Each row has a class, written as a number after it.
[ -45  -91   92   17  -49 -211   48  225  -28   71  268   62  -95   78
 -363   82  117  -95 -167  -57  106  191 -156  -70 -206  122  -90   10
  -73  133 -114  -51 -111  257 -445 -243  125 -217 -300   18 -260 -192
 -246] => 0
[ -72  128  -85  231   10 -251   99  -82  223  165 -129  380 -400 -190
 -144  -35 -239   50 -453 -367 -521 -111  203 -135   30  135  -73  -92
  178  115 -195   56    6 -499   67 -241 -235  816  385   47 -199  322
   57] => 12
[ 213 -225  -98  579   98  -13   20 -115  392  230 -233  404  -50 -176
  217 -279   -4  115 -272 -617 -499  -29 -208 -370  -54  108  -59  -39
   61  -54   74  -74  -65 -404 -219  256   49  132  334  355  130  423
  191] => 6
[-317   77   -2 -169  -86 -274 -115   81  246  225  -21  125 -268 -360
 -307  -18 -572  208 -292  -32 -302  460   96 -245 -223  121   43  -88
   38  201 -234  309 -178   23  205   57 -371  569  107  -24 -162 -398
 -247] => 5
[  56  180   63   21   71  -39   19 -114 -122   89  -68  -85  -37 -132
 -308  252 -159   56 -175   19  270 -198  -63  -40  -84  168 -188 -172
  -27   77  -45  -44   23  281 -337 -325   49 -334  -32  119 -293  -88
 -167] => 1
[  70   40 -111  113  -84    8 -294    0 -136  -64   84  -12  105 -173
  199 -185   -3  -33  157   25   47  309    3 -123   48   47   -8   63
   34  138   28  -96  -69  -55  100    9  151   99 -164  138  102   73
  -92] => 4
[ 114 -205   10  164   33 -190  390  160  237   45   90  378 -208   46
  201 -281  355   43 -175 -285 -355    9    5 -123 -220   26  158   69
  -45  278 -111 -240   38 -383  -19  -92  213   -7 -119 -106  145  355
  326] => 1
[ 111 -191  140  141  -31  242  -16   68  131   33  -62  268  -27 -409
  170 -173  115  -52  -79  -63 -123  132 -224  120  112  -67   -1  216
  -52   40  139   84 -259 -151    5  -41  -23  249 -125  176  143    8
   78] => 4
[ -29    5   97  -49  184  -61  194  -73 -118   45   51   63  -76 -195
 -319  111   60 -106  -72  -12   30  -64 -137   87  -25  165 -102   41
 -166  158  -18 -146   22   74 -203 -279    1 -358 -130  -56 -194 -129
    8] => 0
[  72 -181  220   70   16  155  213  233  139   16   -2  330  -79 -309
  -75 -118  306 -260 -322  -42 -247   82 -320  248  162  -77  164  253
 -131    1  224  -25 -152   43  -30  107  -91  354 -110  178  141  -46
  269] => 6
[  54 -296  -81   10    5 -152  -93  -80   35   50   35  127  -25   52
  -19  -93 -315   50   65 -194 -126 -193   42   35 -118   -4  209  -33
  214  116 -114   75   97 -122 -111  141 -233 -117   52   85  133   -9
 -150] => 11
[  97   88  -56  -53  -95 -155 -372   63 -188 -153  212 -121   52 -127
   14 -118   -9   14  223  103  239  567  -65  -24  -87  145   70   94
  122  184   -7   70 -101   88   58  -56  160   39 -222  164  -64  -73
 -303] => 9
[  29 -289   86   38   86 -171  107  274  187   79  -43  115 -133  -46
 -139 -112  -45   15 -199 -178   20  159  -95   43 -265   22  123   24
   52  116   75  167  -53   53 -216   49   36   67 -185  162 -145 -262
 -143] => 8
[  90   17  -27   43  -75   20 -317   62 -181  -58  197   16   26 -211
    5  -96    8  -24  211   72   73  510  -15 -115   -1  108  -12   91
   61  134   33 -111  -91   58   71  -68  115   13 -254  -29   -1  -54
 -236] => 1
[  99  189 -120   46  -11  129 -341  -70 -162  -72   35    2   51 -144
   12  -64  -50  -44  155   27   53  357   62 -120   67  114 -136   23
   29   26  -16 -105  -84 -105  127  -66  109   37 -113   52  -92  -19
 -168] => 2
[  39   -9  -15  120 -115 -164  -63   44   75  133  -49  147 -121 -303
   27  -20 -223  151 -108  -22 -121  371  168 -179 -118  131   -1  -51
   31  223 -102   40  -57 -186  158  -23  -31  371   32    7    2    1
  -82] => 6
[-147  114   73  146  -63 -475   -5  -67  -36  175  378  233   17  -42
 -497  219 -398 -119  102  140  -32  121 -119  128  -68   67  -97 -221
 -111  -72 -229 -145   83  461 -202 -247 -307 -899 -179 -224  -66  -53
 -352] => 0
[  79  123  -86  130  -30   39 -273  -95 -130  -79  -14   36   73 -301
   60 -159 -263   55   76  -27   37  285   41 -145  -32  118 -119  -34
   56   51   68  -82  -32 -112  110   69  -55   85  -81  107   35    8
 -111] => 9
[  92  132  -80   45   12  -34 -248 -186 -230  -36    1   -3   30 -341
  112 -101 -242   83  162   65   39  285   82 -110  -33  152 -124   15
   14  153  -55 -135   21 -131  211  -71  -36   18   -1  -51  -23   94
 -105] => 12
[ 132 -138  -98   84   83  -48 -156    2  141  -24  100   23    2  128
  -35 -408  320 -124  345  -62   19  563 -184  -23 -189   24  181  155
  -23  -89   30 -107 -129   57  -12   82  381 -434 -147  182 -195  182
  -69] => 0
[ 158  -12  102   37   33  238  148  163  104  -50 -100  175  -82 -426
  154 -130  256  -94 -220  -34  -59  100 -284  151   35   39   16  195
 -128   73  263  -36 -126 -181  103    1  117  362 -131  261   50  103
  216] => 12
[ 139  -70   19  180  111   64   74  -75   64   44  -41  190   41 -265
  -29 -224  152 -227    0   -2  -59   28 -263  199   26   52   98  117
  -88  -18  129  -40  -74    2   -1  -12  123 -201 -107  282   26  126
  128] => 3
[  66 -178  100 -143   79  140  208  261  171  -54  -23  201  -88 -199
   82 -138  243 -174 -296  -29 -158  -68 -254  231   35  -52   87  268
  -86  124  209   77 -175 -183   17   54   67  347 -182  202   75  -61
  257] => 0
[  96  -98  108  220  -37  167  182  113  128   83  102  224  -54 -295
   10  -30  297 -130 -118   44 -146  180 -254   94   68   25  144  151
 -117    0  121  -36 -127   68   24  -96   75  187  -86  102  155   53
  238] => 12
[ -79 -110  -18  -88  107 -248  -13  -11   52   40  -16    3  -97 -108
  -85 -117 -213   42   24  -31  -60  118    1   94 -185   38   40   45
   43   37  -94  139   -6  -58    8   59  -97   95   29   66 -138  -66
 -127] => 6
[  22  228  167    8  224 -503  100  233  -55    2   75  -30 -194   39
 -655  213  148  -65 -527 -187  419 -293 -162  107  -74  209 -139 -193
  133  193   54   -1   30  525 -652 -233  113 -368 -184  316 -360 -378
 -173] => 1
[  68 -246   25  -38  -82  -59  188  340   51  -55  166  -36  -11  178
  343   28  399  -68 -168  -60 -193  -42 -213  -57  -83  -76  361  235
  -72  116  -55   75  -17   -3 -126  123  106  443 -182   99  231  -60
  221] => 10
[ 181  107  -10    1   91  288  -22  -37   17  -44  -39   65   16 -309
   95  -91   55 -104   95  157  -61  174 -227  158   52    7   -5  162
  -75 -160  195  -28  -74   -4  232  -27    1  124 -101  102  -56  127
  105] => 10
[ 230   14 -183   34  -34  157 -261  -27 -170  -72   61  -43   96 -208
  333  -89 -125   83  285   94   35  233   38 -204  -38   71  -83   58
   29  130   -4 -127  -29 -163  188  -28  101   76 -231  -54   60  115
  -97] => 6
[  82  -16   -5  265  -39   59  -39    5  155  178   76  149 -122 -196
 -243  -56  190 -203  -86  -41  -74  242 -179   61   71   62  177  121
  -57  -55  -13   60 -140  124   27 -201   56  232  -66  332  -23   78
   -7] => 7
[  54   78  -24   78   11  -35 -226 -126  -88    6 -102   77   39 -349
   45 -182 -180   28   60  -26   40  281   60   10  -25  134 -127   18
    7   68   35 -101  -39 -176  137   -9   65   71   17  106  -59  108
 -123] => 0
[  45   75    9   21  110   40   22 -122 -234   17   56 -118   47  -58
 -184  186  -97   20   57   78  166  -57 -137  -27 -133  103 -196  -33
  -85   26  -38  -80   49  232 -261 -250  -58 -432 -152  -74 -153 -121
 -135] => 2
[  92   94 -139   85  -22   -4 -330 -126 -146  -43   74  -38   60 -231
   22 -139 -276   26  209   81   74  411   78 -102  -46   96  -71    5
   92   39  -28  -40  -43  -20  157   34  -52   77  -65   72  -75   36
 -225] => 4
[  77 -104  -64  210   34 -213  117  -43  131   73   97  139 -105   45
   85 -212  299  -66   80 -158 -129  262  -36   36  -99   18  144   68
  -33   33 -132 -197   46    2  -33  -28  182 -237   72    9   -6  287
  132] => 11
[ 191  157  -93  101   49   98 -154  -85 -165  -52 -132 -139  105 -363
  360 -128 -112   77   64   72  120  203  -45 -108  -77   64 -179  106
 -120   19  126 -107  -13 -117  182   45   40  222 -110  163  -23  152
  -24] => 3
[ -95 -124 -139 -235   99 -182   53  -31   31   19   76  -76  -59   46
  -49  -98 -398  107  132  142 -177 -112   67    9 -230  -50  105   18
  104   24 -131  293  -30  -49   52  150 -259  148  -18  -49   -3 -149
 -107] => 3
[  33  -34  127   56  -59  152  120  160  187   57  -41  261 -133 -257
  -54  -89  229 -123 -246    7 -182  146 -200   98   71   18  127  173
  -83   61  167   62 -178  -67   70  -86   28  420  -82  187   49   48
  147] => 12
[ 100 -164  -30  162  -58  -70   95   68  114   58   -9   78  -45   11
  209 -261  315   43   13 -132  -85  228  -62 -178 -148  -19  135  113
  -65  190   -7 -110  -92 -114  -63   10  199   14  -64   82   56  169
  114] => 11
[  99 -115   36  234 -143   10  105   89   87   40  -81  124   24 -114
  302 -279  384   55   29  -96  -18  315 -136 -177 -109  -58   52  138
 -153  247   34 -172 -125  -87  -51  -95  235 -109 -216   35  119  307
   62] => 5
[ 272 -266  219  -51   42  256  292  258   80   -1    4  350 -149 -295
  253  -63  413 -144 -326  -56 -215 -311 -165  190  193  -84   70  322
 -106  144  236  -59 -117 -222    8  -68   45  588 -180   25  257   66
  302] => 5
[-136  -12    0 -181  139 -221   36  -29   38    4  -55 -150  -21 -124
 -143  -56 -126  -36   38   31    5   65  -88  150 -123   47  104   64
  -36  -93  -42  169   -1   78   -3  129  -49   79   37  177 -176 -168
  -68] => 11
[ -77 -182   80  -54   51 -244   79   93   16    0  102   53 -105 -143
 -103  -89 -141   73  -20  -84  -29  102  -74   61 -162   31   92   63
   45   64   -1   67   -4  -21  -85   89 -166   18  -48    5  -35 -106
 -115] => 1
[-116  -56  128  162  -22 -162  286  131   15  128  214  156 -108  193
 -509  277  156 -169 -354 -124   -7  -86 -192  123  -70  101  127 -108
  -68  141   -2  -77   52  353 -465 -312  -46 -461  -91   15  -34 -193
   32] => 1
[ -32 -275   53    5  244 -185  300  -29  246  171  203  102 -326  105
 -770   92 -151   61 -292 -303  205 -192   92  308 -366  193   -2 -252
  195  -19 -161   62  119  151 -437 -159  -11 -437  231   -5 -338 -317
  -71] => 3
[-123 -257  -79 -102   40 -122  -93  -93  -64   41  162  -59  -36 -113
 -182  -84 -347   54  211   -2  -86   42   14   10  -77  -28  188   72
  116  -75 -110  141  -33   69  -35  173 -298  129   99   25   17 -205
 -177] => 8
[ -47 -123  -33  -32   93 -173    3  -53   51   55   99   20 -116  -70
 -122  -63 -159   56   94  -57 -128   65   17   32 -148    6  142   61
   80  -56 -127  111    0  -15   19   55 -173  164   71   44  -57 -102
  -78] => 12
[  54  -46   36   69  -54 -118  220  170   64    1  123   45 -101  134
   44 -133  545  -85    3   29  -75  404 -100  -36 -120  -22  150  203
 -176  187  -53 -152  -84   23  -29 -137  279  -86 -185  -22   -1  222
  163] => 7
[  95 -102 -141   62    2  201 -270  -73 -112  -18  -37   70  137 -189
  131 -252  -71   65  242   77 -100  447   47 -264 -131  121   24  102
  -10  134  120  -89 -165 -290  122  184  118  224  -10  114   44  -58
  -98] => 12
[ 101 -201  123  -65  -46   22  107  226  274   81   20  188 -183 -378
  -73  -52  148 -101 -247   15  -82  142 -228  131  -10   43  202  155
  -19  130   44  181 -221   56  -20   67   74  419 -101  296   -6 -143
   74] => 0
[  63 -134  -45  176  -76 -142  -10   74   86   37  128   69  -23   76
   69 -289  277   -4   93 -101  -19  425 -108 -180 -183   -8  144  115
  -25  168  -35  -85 -132   41  -94  -45  211 -170 -164   89  -33  104
  -29] => 2
[  86   80  -82  159  -50   52 -272  -49 -165  -36   84   21   42 -262
   47  -99 -179   55   92    9   38  380   48 -153  -16   83  -65   25
   62   72   40 -108  -75  -27   88   -8  -35  140  -53   67   31   29
 -147] => 10
[  52  122 -111   41  -39   52 -313  -71 -147  -76   82  -55   68 -186
  -26 -108 -189  -11  173   96   70  386   42  -78    7   65  -18   27
   67   35   22  -35  -78   68  133   14  -44   87 -107   64  -18  -48
 -174] => 9
[ -62  185  136  157   40 -165  262  -38 -100   42 -211 -115  -28 -221
  -35  117  103  -23 -432  -96  173 -236 -190  -73   -6  115 -228  -22
 -226  251   21  -65  -20  146 -407 -259   57  -91  -52  275 -209  116
   68] => 3
[  39 -162  -31 -145   73 -114  -69   49   50   -8   -4  -20  -74 -163
   18 -127 -137   81  164   17   87  134  -41   52 -221   30    4   60
   50   83  -92  117  -34  -69   38   86  -30    6 -155   38 -122  -92
 -236] => 4
[ -61  -98   -5    4   84 -210  -82  -60   44   21   17  -14  -22 -260
  -37 -226 -267   33  106  -71  -47  155 -119   28 -137   18   42   61
   32  -52    3  169  -81   25   -9   74 -103   57  -59  174  -83  -71
 -160] => 4
[ -56  -91  -33 -133  116 -241  -68    1   95   -6  -48  -30  -98 -116
  -80 -180 -238   46   -3  -44  -12   51   -1  104 -162   34   21   10
  105   12  -47  165  -12  -15   -7  151  -74  125   41  120 -137  -68
 -140] => 2
[ -74  -67  -66 -251  175 -120 -108  -75  -37  -48  -44  -76    3 -177
  -34 -230 -243  -28  194   -6  -23  -76  -55  176  -62  -28   -7   96
   63 -106  -16  124  -14  -70   72  134  -69   82  -30  102 -165 -106
 -165] => 9
[ -20    3   74  -64   61 -157  104  131  -40   47  157   40 -120 -124
 -353   93  111 -107 -133   19  104  178 -200   24 -141  203   -3    0
  -93  213  -54  -39  -50  248 -260 -277  175 -288 -241   43 -246 -214
  -88] => 0
[   3  180   25   41   94 -102   44  -77 -115   34   42  -41  -32  -94
 -250  140  -12  -20  -21   23  104   18 -117  -90  -76  144 -153  -85
  -78   89  -80  -40  -19  212 -240 -304   75 -362 -152   21 -234 -117
 -112] => 8
[ -60 -113   98   25   39 -228  163  190   32  121  205   27 -150  -79
 -362  111   84  -58 -213  -89   85  195 -196  -28 -171  144   56  -50
  -97  288 -132   15  -84  344 -402 -263  100 -309 -229   64 -232 -327
 -114] => 5
[  81 -111   -9   68  -11 -135  119  146  152   45   15   73 -135   70
   43 -151  343   -9  -86  -76  -31  270  -63  -87 -191   18  144  114
  -17  185  -43  -45  -62   16  -62  -41  218   55  -92   64  -80   79
   59] => 8
[  -5   92  163  -63   95 -127  224  207   31   35   10   54 -116  -52
 -383  148  225 -138 -308   -2   79   83 -242   40 -112  158  -64  -14
 -154  244   40  -18  -40  287 -296 -295  162 -247 -328   98 -255 -191
   -1] => 4
[ 107   -4 -109   41  -48   49 -265  -27 -159  -82   47   23   52 -174
  140 -153  -94   20  123   37   21  225   39 -138  -22   80   -6   66
   68  183   23  -69  -68 -113   85   39   41  118 -117   85  105   52
 -103] => 3
[   6  218   96 -103  162 -142  186   26 -136    9   46    0  -91 -124
 -271  188   30 -113 -158   42   84 -140 -152  125    5  106 -230  -27
 -151   92  -37  -95   39  157 -157 -357   15 -344 -205  -89 -281  -58
  -43] => 5
[-131 -181   42   31   51 -231   56  -94   64   83  223  169  -63  -55
 -409  -50 -433   65   88  -25 -114  -12   42  129 -180  -64   83 -102
  229  -40  -99   96   34  231 -166   71 -401 -371  -15 -160   52 -215
 -214] => 4
[ -52  166  101  -20   78 -115  168   25  -69   25   56  118  -98  -42
 -375  156   62 -100 -179   -2    3   25 -120    7  -31  114 -160  -66
  -97  208  -48  -90  -15  165 -232 -349   -9 -384 -192  -98 -233 -123
  -61] => 4
[  57   90   48  -50  172 -123  170  -36  -69   11  -36   16  -42  -75
 -203   92  -12  -28 -161  -35   89 -177 -138   49 -147  118 -178  -57
  -71  133  -30  -43   13  104 -276 -206   46 -381 -145   39 -223 -120
   -7] => 4
[ 127  -15  -81   49   79  -14   12  -72   32  -37  -66   -7   61   17
  335 -300  272    3  192  -29    5  237  -89  -38 -158  -34  -81  176
  -94   96  -24 -126  -43 -161   74  -41  255 -175 -138   64  -94  291
   61] => 8
[ 153    3 -128  -16  -80  109 -320    7 -168  -59  168   32   55  -85
  120 -101  -61   60  339  144   21  269   83 -165   14   40  -34   11
  147  152  -41  -80  -36    0   80  -66   90  -17 -227 -144   55  -14
 -214] => 3
[   2   52  -76 -387   14 -104 -101   81  120 -100  -16  -25   27   43
  105 -348  265  -82  257   91  107  273 -115  123 -125  -62   49  208
  -46  120  -28   37 -152 -116  187  -30  341 -192 -321   92 -230   50
 -187] => 1
[-109  213   83  -93   22 -186  169   56 -133   39  150  -69  -37  -54
 -309  238   54  -71  -92  109  124   39 -172   20  -64  115 -117  -43
 -157  146  -92  -48  -11  321 -243 -415   73 -405 -267  -87 -259 -190
  -90] => 0
[ -44  168    8  -79  -45 -162  -13   86  -62   -1  199  -38   -6  101
 -230  192   18  -92 -116   40   37 -181 -133 -147   17   81   -5  -98
   73  225  -86   52  -61  324 -305 -315  108 -247 -289   21 -152 -219
 -134] => 12
[ -73 -123  -39  -65   96 -169  -67  -48   32   25   15   21  -55  -94
 -112 -152 -231   31  106  -32  -56  160    9   78 -176   21   56   50
   88  -14  -72  137  -25  -33    3   94 -136   72   25   66 -140 -123
 -173] => 12
[ -91 -113  -49  -36   47 -202  -39  -59   44   59   -6  -28  -32  -64
  -51  -93 -221   87   76  -12  -64  118    1    3 -212   32  114   23
   46   51  -71  131  -26  -28  -20   85 -110   62   46  122  -44  -55
 -150] => 1
[-140 -242  -35  -75   67 -252  -60  -14   80   51   73  123 -113 -123
 -188 -145 -376   53   35 -119  -95   40   61   50 -138   22   89   -2
  189   86 -118  145  -47  -47  -61  117 -279   55   66   -9  -87 -186
 -240] => 11
[ 103   51  -81  140  -47   52 -243  -35 -186  -60   73   -8   66 -231
  121  -97 -116   49  129   20   54  375   16 -140  -45  101  -43   41
   47  100   52 -101  -48  -33   84  -18   31   76 -103   48   55   31
 -101] => 10
[-110  186   31 -115  123 -156  -98  -53   -4    9  127   11  -66  -26
 -447   47   50 -133   -8  -11   98   47 -130   45   32  134 -113  -43
   16   88  -92   73 -112  259 -216 -308  161 -355 -154  127 -256 -201
 -222] => 2
[ -30  248  -44 -147  160  -69  -79 -297 -270  -51   -4  -10  -18  -69
 -195  183  -23  -75  141   44    7 -180   15   59  101  158 -202  -61
   18  112 -230 -107   44   -2 -152 -282   28 -480   30 -104 -229 -132
  -63] => 2
[ 136  -41  -46  -85  125 -134   30  205  113  -63   -8   30  -53  -66
  178 -427  391 -131  -46 -119  -65  253 -143 -120 -138    6    8  202
 -176  164   89 -171 -119 -163  115  103  416  106 -280  190  -89  121
  159] => 0
[  62  -29 -106   64  -27  -73   19   -4  146   19   -6   45   -9   26
  191 -298  261    1   91  -55 -120  178  -28 -192  -95  -28  106  101
  -52  128  -20  -68  -95 -102   52    9  247   72  -81  119   13  211
   79] => 3
[-128 -104  -14 -156   62 -319  -33   88  159   65    8  103 -158    9
 -235  -96 -233   19  -69  -48 -105  120   55   79 -184   73   80    8
  114  108 -101  194  -37  -42  -52   47  -83  164   -9  109 -194  -95
 -262] => 9
[-111  130   72 -170   65 -265   24  265  297  -17    3  142 -240 -238
 -264 -245  321 -271 -367   -8 -175  356 -222  143   71  139  225  144
   -2  225  134  213 -199  125    9    8  292  532 -110  463 -208 -179
  106] => 12
[  -4   64   25  -27  180  -95   55  -85 -108   24   32  -16  -45 -133
 -272  -12   51  -97  -10  -28  136   27 -150   28 -134  162 -108    6
 -123  120  -47  -69  -41  111 -214 -267  175 -373 -147  162 -279  -92
 -107] => 10
[ 102   47  -67  160 -110    4 -302  -69 -217  -71  157   34  101 -212
  145  -51  -93    1  183   48   41  308   13 -132   61   61  -48   45
   78  130  -80 -131  -59   11   41  -43  -30  -64 -136  -35  103   18
 -115] => 12
[  86  -57 -143   76   57  -17   58  -70   55  -23  -46  -41   79   33
  302 -344  274  -37  160  -49  -79   39  -85 -139  -92  -51   74  127
 -113   67   13 -122  -52 -132   40   50  261  -55  -96  109   47  237
  153] => 2
[  88   30  176  241  -31  186  123   86  147   85 -140  249  -55 -370
  -41  -31  176 -103 -312   -7 -136  110 -239   83  121   20   16  132
 -116  -19  234  -32 -159    3   11  -70  -50  319  -30  189   53  136
  182] => 6
[  13 -119  -30   70  -42 -250   90  141  120   40   78  -51  -44   39
  115 -201  224    0  -78  -75   -6  232 -116 -101 -204  -22  151  116
  -66  149  -30   -7  -95  104 -108   41  172   52 -113  143  -22   24
   53] => 9
[  32 -199  -41 -146   84 -167  -96  107   78   18  100  -23 -121  -35
  -87 -125  -65  -16  119   48  -33  122  -34   80 -161    6  123   94
  101   13  -77  133  -48   62  -38  101   18  149 -104   70 -112 -105
 -187] => 8
